Below are the code and all the weights of a small trained network. Each question names an input and a target symbol and asks about switching units off, where a switched-off unit gives its printed mean instead of its output.

import numpy as np


def w(rows, s, z=0):
    codes = np.array(rows[::2]) - 128.0
    scale = np.full(codes.shape[1], s)
    scale[-1] = z or s
    return codes * scale


def norm(h):
    return h / np.sqrt((h * h).mean(-1, keepdims=True) + 1e-5)


def f(y):
    return np.maximum(y, 0)


def softmax(a):
    e = np.exp(a - a.max(-1, keepdims=True))
    return e / e.sum(-1, keepdims=True)


def log_softmax(a):
    a = a - a.max(-1, keepdims=True)
    return a - np.log(np.exp(a).sum(-1, keepdims=True))


def net(x, mask):
    ids = ['Ξαβγεζηπφω'.index(c) for c in x.split()]
    T = len(ids)
    res = E[ids] + P[:T]
    u = 0
    for l in range(3):
        r = norm(res)
        for j in range(2):
            rows = slice(2 * j, 2 * j + 2)
            q, k, v = (r @ M[l][rows].T for M in (Q, K, V))
            z = softmax(np.where(np.tri(T) > 0, q @ k.T / 2**0.5, -1e9)) @ v
            o = O[l][rows]
            res = res + np.where(mask[u + j], z, o[:, -1]) @ o[:, :-1]
        u += 2
        y = f(norm(res) @ A[l][:, :-1].T + A[l][:, -1])
        res = res + np.where(mask[u : u + 4], y, B[l][:, -1]) @ B[l][:, :-1]
        u += 4
    return log_softmax(norm(res)[-1] @ U[:, :-1].T + U[:, -1])


Q, K, V, O, A, B = {}, {}, {}, {}, {}, {}
E = w([
[68,129,73,55],'Ξ',
[140,197,81,78],'α',
[58,4,142,145],'β',
[163,73,193,28],'γ',
[71,140,86,59],'ε',
[146,121,104,100],'ζ',
[99,121,112,120],'η',
[95,95,26,160],'π',
[212,148,183,226],'φ',
[152,139,128,150],'ω',
],0.021)
P = w([
[93,68,105,35],'0',
[156,56,190,101],'1',
[137,88,97,2],'2',
[133,67,120,20],'3',
[121,91,126,33],'4',
[149,139,226,153],'5',
[111,105,172,88],'6',
[148,114,185,112],'7',
[152,84,146,62],'8',
],0.0052)
Q[0] = w([
[124,120,152,70],'0.h0',
[187,145,2,50],'0.h0',
[71,143,146,107],'0.h1',
[25,84,155,134],'0.h1',
],0.0086)
K[0] = w([
[94,159,99,143],'0.h0',
[176,144,1,128],'0.h0',
[200,113,135,135],'0.h1',
[210,111,137,171],'0.h1',
],0.0099)
V[0] = w([
[98,123,160,228],'0.h0',
[70,75,254,254],'0.h0',
[209,144,78,195],'0.h1',
[199,105,121,197],'0.h1',
],0.0043)
O[0] = w([
[150,105,113,183,48],'0.h0',
[75,114,59,2,1],'0.h0',
[188,121,72,149,104],'0.h1',
[23,147,156,59,107],'0.h1',
],0.0081,0.004)
A[0] = w([
[2,86,253,219,4],'0.n0',
[146,48,61,135,142],'0.n1',
[115,147,116,75,96],'0.n2',
[131,93,54,182,60],'0.n3',
],0.0062,0.0038)
B[0] = w([
[185,177,203,200,211],'0.n0',
[59,183,120,192,253],'0.n1',
[2,111,137,138,208],'0.n2',
[54,99,29,254,175],'0.n3',
],0.0073,0.0017)
Q[1] = w([
[46,245,128,46],'1.h0',
[254,53,167,8],'1.h0',
[220,164,169,98],'1.h1',
[42,36,168,89],'1.h1',
],0.0079)
K[1] = w([
[202,142,19,162],'1.h0',
[108,134,131,144],'1.h0',
[235,163,210,4],'1.h1',
[148,3,160,176],'1.h1',
],0.0061)
V[1] = w([
[81,158,75,56],'1.h0',
[248,255,107,162],'1.h0',
[158,71,139,213],'1.h1',
[236,129,108,11],'1.h1',
],0.0081)
O[1] = w([
[84,203,161,112,9],'1.h0',
[86,156,83,51,123],'1.h0',
[12,77,149,119,196],'1.h1',
[184,2,106,192,163],'1.h1',
],0.0079,0.0016)
A[1] = w([
[122,98,126,230,202],'1.n0',
[39,116,74,172,254],'1.n1',
[253,70,16,169,118],'1.n2',
[110,147,133,54,237],'1.n3',
],0.007,0.0013)
B[1] = w([
[182,96,89,255,222],'1.n0',
[138,184,95,108,241],'1.n1',
[135,110,127,138,254],'1.n2',
[107,156,150,101,211],'1.n3',
],0.0099,0.0039)
Q[2] = w([
[248,2,138,85],'2.h0',
[18,104,164,112],'2.h0',
[59,19,69,151],'2.h1',
[229,227,173,7],'2.h1',
],0.008)
K[2] = w([
[119,108,213,111],'2.h0',
[68,68,245,124],'2.h0',
[86,109,101,163],'2.h1',
[180,162,107,137],'2.h1',
],0.012)
V[2] = w([
[124,99,226,54],'2.h0',
[85,10,142,146],'2.h0',
[75,109,183,118],'2.h1',
[30,186,83,199],'2.h1',
],0.011)
O[2] = w([
[143,179,253,96,123],'2.h0',
[48,96,144,151,249],'2.h0',
[97,147,242,187,105],'2.h1',
[79,161,86,209,159],'2.h1',
],0.011,0.0017)
A[2] = w([
[196,102,254,88,6],'2.n0',
[140,128,93,218,153],'2.n1',
[63,97,123,238,204],'2.n2',
[93,155,91,98,246],'2.n3',
],0.0059,0.0024)
B[2] = w([
[237,136,186,4,202],'2.n0',
[197,179,158,130,213],'2.n1',
[197,145,160,121,255],'2.n2',
[94,105,202,3,219],'2.n3',
],0.0083,0.0039)
U = w([
[161,248,125,144,94],'Ξ',
[234,163,26,65,31],'α',
[32,105,188,224,101],'β',
[171,88,219,80,151],'γ',
[174,224,133,132,50],'ε',
[108,53,98,140,98],'ζ',
[121,216,145,159,127],'η',
[83,169,9,210,203],'π',
[106,68,86,138,142],'φ',
[117,131,94,121,253],'ω',
],0.012,0.0025)

Each question gives the input, a string of symbols that net reads in full, and the target symbol t.
The units are the heads (2 rows each of Q, K, V and O) and the neurons (one row each of A and B). Each row of codes is followed by its name. A weight is (code - 128) times the scale printed after its matrix; where a second scale follows, it is the last column's (O, A, B and U).
mask holds one flag per unit, layer by layer, with each layer's heads first. A switched-off unit (its flag False) gives its mean, the last column of its rows in O or B, instead of its output. The means were averaged over made-up inputs and are rounded, as every weight is.
A unit's drop is (log p(t) with every unit on - log p(t) with that unit switched off) / (log p(t) with every unit on - log p(t) with every unit switched off).
The circuit of an input: a set's keep is (log p(t) with only the set's units on - log p(t) with every unit switched off) / (log p(t) with every unit on - log p(t) with every unit switched off). Starting from the 12 units with the biggest drops (on a tie, the unit counted first), units are removed one at a time, each time the one whose removal leaves the highest keep (on an exact tie, the one counted first), for as long as the keep stays at least 0.8.
circuit, biggest first: the units of the circuit, biggest drop first
top k neurons in layer l: the k neurons of layer l with the biggest drops, biggest first
which heads matter: for each layer, one digit per head in row order, 1 if its drop is at least 0.15 and else 0, layers parted by /
drop of u: that unit's drop, to one decimal
input γ γ β Ξ, target γ: top neuron in layer 0 -> 0.n3
input γ α ε α ω Ξ, target α: which heads matter -> 00 / 01 / 11
input η γ ζ, target γ: which heads matter -> 01 / 00 / 11
input η γ η η α π α, target α: which heads matter -> 00 / 01 / 00
input γ ζ β, target β: circuit, biggest first -> 1.h1, 2.h1
input π π ε, target π: which heads matter -> 00 / 00 / 11
input α φ φ, target α: circuit, biggest first -> 1.h0, 0.h0
input ω β β β φ ω, target β: circuit, biggest first -> 1.h1, 2.h0
input γ φ φ β β ω Ξ ω ζ, target β: circuit, biggest first -> 1.h1, 2.h1
input γ γ ω, target γ: which heads matter -> 00 / 00 / 11
input ε β β γ ε, target β: which heads matter -> 00 / 10 / 00
input β β ζ, target β: which heads matter -> 00 / 00 / 00
input β α β, target β: which heads matter -> 00 / 01 / 00
input α α ζ α η ε, target α: circuit, biggest first -> 1.h1, 2.h0
input ε Ξ Ξ η, target Ξ: circuit, biggest first -> 1.h1
input ω γ ζ, target γ: which heads matter -> 00 / 10 / 11
input η β ε Ξ, target β: circuit, biggest first -> 2.h1, 1.h0
input η ζ η η η, target β: which heads matter -> 11 / 01 / 01
input π Ξ η, target π: which heads matter -> 00 / 00 / 10
input Ξ π φ ω, target π: circuit, biggest first -> 2.h0
input γ ε Ξ, target γ: top 2 neurons in layer 1 -> 1.n0, 1.n1
input η α γ η α α α ε, target α: which heads matter -> 10 / 01 / 11
input β η Ξ γ γ γ ε, target γ: top 2 neurons in layer 0 -> 0.n3, 0.n1
input α φ α ω α ζ, target α: drop of 2.n0 -> 0.0
input Ξ Ξ Ξ, target Ξ: drop of 2.h0 -> 0.2
input α ζ ω, target α: drop of 2.h1 -> 0.3
input η γ γ γ Ξ ω, target γ: top neuron in layer 1 -> 1.n1
